vabo: [101 116 120 172 129 117 137 116 156 138 134 110 184 167 115 175 118 112
 141 120  62 166 126  97 102 135 171 129]
Raf: [101 116 120 172 129 106 137 116 156 138 134 110 184 167 115 175 115 112
 141 120  62 166 126  97 102 135 178 129]
Benid: [ 91 103 125 188 126 110 135 110 157 136 133  96 197 180 123 192 108 119
 143 121  59 173 121  93 108 131 176 122]
chg vabo: [101 116 120 172 129 117 137 116 156 138 134 110 184 167 115 175 118 112
 140 120  62 166 126  97 102 135 171 129]
18, [141]
chg vabo: [101 116 120 172 129 117 137 116 156 138 134 110 184 167 115 175 118 112
 141 120  62 166 126  97 102 134 171 129]
25, [135]

Tik: [101 189 151 111  62 118 213 109 161 124 130 163 109 166 157 138 137]
foga: [145  96 101  81 152 190  53 121  86 138 120 117 116 129 145 118 152]
diso: [110 189 141  96  62 154 213 109 161 126 130 163 102 185 168 133 144]
row of foga
[145  96 101  81 152 190  53 121  86 138 120 117 116 129 145 118 152]
chg Tik: [101 189 151 111  62 118 213 109 160 124 130 163 109 166 157 138 137]
8, [161]
row of Tik
[101 189 151 111  62 118 213 109 161 124 130 163 109 166 157 138 137]

Per: [124 126 124 126 123 126 124 126 125 146 125 125 125 125 126]
gazan: [139 103  62  82 113 101 116 139 120  93 132 111 102  96 182]
nali: [ 87  91 167 101 166  94  93  82  82 150  92  95 115 102  93]
Vup: [ 99 131 189 165 145 136 123 100 108 166 107 129 137 139  58]
zak: [ 93 191 113 110  75 185  90 148 181  78 191 184 196 195 137]
pur: [ 82 204 108 103  61 198  78 153 193  65 207 196 212 210 140]
lapil: [124 126 124 126 123 126 124 126 125 125 125 125 125 125 126]
voto: [139 182  98 137  73 175 137 159 186  81 175 175 167 179 142]
posef: [141 142 167  70 175 128 123 105 173  93 155 140 180 173 146]
chg nali: [ 87  91 167 101 165  94  93  82  82 150  92  95 115 102  93]
4, [166]
chg Vup: [ 99 131 189 165 145 136 123 101 108 166 107 129 137 139  58]
7, [100]
chg voto: [139 182  98 137  73 174 137 159 186  81 175 175 167 179 142]
5, [175]
row of voto
[139 182  98 137  73 175 137 159 186  81 175 175 167 179 142]
row of Per
[124 126 124 126 123 126 124 126 125 146 125 125 125 125 126]
row of nali
[ 87  91 167 101 166  94  93  82  82 150  92  95 115 102  93]

niba: [128 112 132 131  93 145 201  99 103 136 110 119 118 122 132 168 106 168
 153  84  78 132 161 156 102 103  93 185 103 114 151  89 134 140 106 111
  94 128 149 163  72 108 160 117]
fiki: [146  99 125 113 117 168 171 129  81 129 158 131 110  77 157 184 130 178
 155  84  74 115 143 150 110 113 112 187 128 129 113  95 152 120 101  92
  87 119 154 141  89 100 132 130]
Mipiv: [126 150 122 145 154 102  71 146 170 107 123 127 153 155 115  82 138  92
 101  84 174 133  94  99 142 150 158  63 144 140 126 166 120 118 164 151
 166 133 100 101 175 154 172 139]
gosad: [ 92 131 163  86  88 123 137  92 109 200  90 145  84 153 108 118 110  80
 142  84 169 140 176 154 154 112  98 169 105  84 136 121  93 169  82 141
 131 136 140 144 125 126 181  96]
nep: [108 114 153 121  66 146 178  76 114 154  70 132 120 153 125 147  88 120
 160  84 139 153 163 162 111 101  90 190 102  79 155 108 113 157 101 117
 113 144 132 152  96 124 202 114]
muge: [ 99 165 134 144 131  72 114 114 177 144  85 117 134 194  82  69 120  82
  97  84 165 141 137 113 147 135 126  74 109 125 162 147  94 150 146 177
 166 136 112 137 146 152 182 110]
totid: [160 129  97 149 180 128 103 175 136  79 184 118 150  93 145 132 160 164
 109  84  93 106  88 100 122 148 161  85 154 176 106 137 157  90 160 121
 128 114 125 109 141 126 117 151]
kavaf: [144 136 113 130 174 123  62 171 143 102 170 133 142 109 138 106 159 115
 106  84 150 114  86  98 145 154 168  75 160 158  96 159 139 102 154 132
 150 121 113  92 175 139 138 147]
Sizus: [144 136 113 130 174 123  62 171 143 102 170 133 142 109 138  85 159 115
 106  84 150 114  86  98 145 154 168  75 160 121  96 123 139 167 154 132
 146 121 113  92 175 139 138 147]
tidev: [161  90 120 129 120 188 135 138  95  88 156 137 145  73 178 183 127 170
 160  84 105 125 102 139  98 123 137 172 151 126  99 119 165 100 128  75
  98 127 128 110 119 113 155 157]
fipim: [167 108 102 163 144 160 132 150 130  56 155 118 172  93 164 161 133 181
 137  84  91 123  83 117  90 133 150 124 151 152 116 128 168  89 163  94
 112 125 116 111 122 124 151 164]
row of kavaf
[144 136 113 130 174 123  62 171 143 102 170 133 142 109 138 106 159 115
 106  84 150 114  86  98 145 154 168  75 160 158  96 159 139 102 154 132
 150 121 113  92 175 139 138 147]
row of totid
[160 129  97 149 180 128 103 175 136  79 184 118 150  93 145 132 160 164
 109  84  93 106  88 100 122 148 161  85 154 176 106 137 157  90 160 121
 128 114 125 109 141 126 117 151]
chg Mipiv: [126 150 122 145 154 102  71 146 170 107 123 127 153 155 115  82 138  92
 101  84 174 133  94  99 142 150 158  63 144 140 126 166 119 118 164 151
 166 133 100 101 175 154 172 139]
32, [120]
row of tidev
[161  90 120 129 120 188 135 138  95  88 156 137 145  73 178 183 127 170
 160  84 105 125 102 139  98 123 137 172 151 126  99 119 165 100 128  75
  98 127 128 110 119 113 155 157]
chg fiki: [146  99 125 113 117 168 171 129  81 129 158 131 110  77 157 184 130 178
 155  84  74 115 143 150 110 113 112 187 128 129 113  95 152 120 101  92
  87 119 154 141  89 100 132 131]
43, [130]

